Here is a tiny trained network, its code and every weight. The questions are about switching its units off for an input and a target symbol, where a switched-off unit gives its printed mean instead of its output.

import numpy as np


def w(rows, s, z=0):
    codes = np.array(rows[::2]) - 128.0
    scale = np.full(codes.shape[1], s)
    scale[-1] = z or s
    return codes * scale


def f(y):
    return np.maximum(y, 0)


def softmax(a):
    e = np.exp(a - a.max(-1, keepdims=True))
    return e / e.sum(-1, keepdims=True)


def log_softmax(a):
    a = a - a.max(-1, keepdims=True)
    return a - np.log(np.exp(a).sum(-1, keepdims=True))


def net(x, mask):
    ids = ['Σβζηλψ'.index(c) for c in x.split()]
    T = len(ids)
    res = E[ids] + P[:T]
    q, k, v = (res @ M[0].T for M in (Q, K, V))
    z = softmax(np.where(np.tri(T) > 0, q @ k.T / 2**0.5, -1e9)) @ v
    res = res + np.where(mask[0], z, O[0][:, -1]) @ O[0][:, :-1]
    y = f(res @ A[0][:, :-1].T + A[0][:, -1])
    res = res + np.where(mask[1:9], y, B[0][:, -1]) @ B[0][:, :-1]
    return log_softmax(res[-1] @ U[:, :-1].T + U[:, -1])


Q, K, V, O, A, B = {}, {}, {}, {}, {}, {}
E = w([
[77,18,162,213,149,170,98,190],'Σ',
[161,148,137,166,167,17,99,124],'β',
[95,52,131,160,132,63,223,242],'ζ',
[202,161,188,163,73,139,56,255],'η',
[119,224,99,53,209,48,242,129],'λ',
[140,32,92,219,118,177,91,117],'ψ',
],0.013)
P = w([
[62,51,34,128,202,108,135,242],'0',
[130,129,80,195,193,63,91,156],'1',
[173,123,134,119,178,51,213,112],'2',
[120,134,74,160,52,103,133,126],'3',
[147,161,152,160,118,184,175,132],'4',
[154,154,157,149,109,85,114,108],'5',
[150,93,59,152,93,61,254,47],'6',
],0.0087)
Q[0] = w([
[62,128,131,42,111,114,87,2],'H0',
[165,133,119,124,172,109,194,108],'H0',
],0.0084)
K[0] = w([
[29,1,68,104,193,93,147,125],'H0',
[123,107,183,212,149,123,58,192],'H0',
],0.0071)
V[0] = w([
[179,170,164,181,106,169,138,107],'H0',
[129,147,198,66,3,165,83,174],'H0',
],0.0055)
O[0] = w([
[95,8,132,107,129,77,196,93,88],'H0',
[39,180,141,141,112,131,103,63,3],'H0',
],0.013,0.0039)
A[0] = w([
[115,128,104,20,165,70,163,120,167],'N0',
[125,109,78,141,147,170,69,118,85],'N1',
[212,159,67,124,154,96,117,149,35],'N2',
[134,50,199,110,79,96,125,210,74],'N3',
[121,97,180,245,94,163,85,64,191],'N4',
[79,109,156,99,64,200,129,50,25],'N5',
[184,142,94,109,195,130,125,221,179],'N6',
[130,116,254,178,53,103,116,123,250],'N7',
],0.0079,0.0021)
B[0] = w([
[158,153,102,199,141,211,108,93,156],'N0',
[50,142,142,177,74,135,123,133,155],'N1',
[107,86,187,153,113,132,79,163,193],'N2',
[162,187,140,137,77,136,137,203,202],'N3',
[199,96,138,100,135,119,230,34,188],'N4',
[84,105,207,120,123,100,143,129,133],'N5',
[69,128,172,222,1,218,140,107,249],'N6',
[173,111,20,121,68,87,152,110,171],'N7',
],0.0082,0.011)
U = w([
[181,158,65,71,187,254,40,68,53],'Σ',
[249,69,37,104,104,160,144,14,253],'β',
[251,68,135,121,67,175,136,99,72],'ζ',
[31,137,194,94,134,45,66,109,35],'η',
[133,116,124,184,58,197,69,127,174],'λ',
[81,156,71,77,109,56,210,119,115],'ψ',
],0.0051,0.0025)

Each question gives the input, a string of symbols that net reads in full, and the target symbol t.
The units are the heads (2 rows each of Q, K, V and O) and the neurons (one row each of A and B). Each row of codes is followed by its name. A weight is (code - 128) times the scale printed after its matrix; where a second scale follows, it is the last column's (O, A, B and U).
mask holds one flag per unit, heads first, then neurons. A switched-off unit (its flag False) gives its mean, the last column of its rows in O or B, instead of its output. The means were averaged over made-up inputs and are rounded, as every weight is.
A unit's drop is (log p(t) with every unit on - log p(t) with that unit switched off) / (log p(t) with every unit on - log p(t) with every unit switched off).
The circuit of an input: a set's keep is (log p(t) with only the set's units on - log p(t) with every unit switched off) / (log p(t) with every unit on - log p(t) with every unit switched off). Starting from all 9 units, units are removed one at a time, each time the one whose removal leaves the highest keep (on an exact tie, the one counted first), for as long as the keep stays at least 0.8.
units of the circuit, in order: the units of the circuit, biggest drop first
top k neurons: the k neurons with the biggest drops, biggest first
drop when u is switched off: that unit's drop, to one decimal
input η ζ β ψ ζ, target ψ: units of the circuit, in order => H0, N6, N2
input β ψ ψ η Σ Σ, target β: units of the circuit, in order => N4, H0, N7
input β Σ λ β ψ ψ η, target β: top 2 neurons => N6, N7
input β ψ η Σ, target β: units of the circuit, in order => N4, H0, N6
input ψ ψ ψ λ, target λ: top 2 neurons => N6, N4
input β λ ψ η ψ ζ, target ψ: units of the circuit, in order => H0, N6
input ψ λ β, target λ: units of the circuit, in order => H0, N6, N4, N2
input λ Σ ψ η ψ ψ, target β: top 2 neurons => N4, N6
input η β η ψ β η, target β: top neuron => N7
input Σ Σ ψ ψ ζ ψ, target β: drop when N4 is switched off => 0.3
input ψ ζ β, target λ: drop when N4 is switched off => 0.2
input Σ ζ ζ λ, target λ: drop when N6 is switched off => 0.2
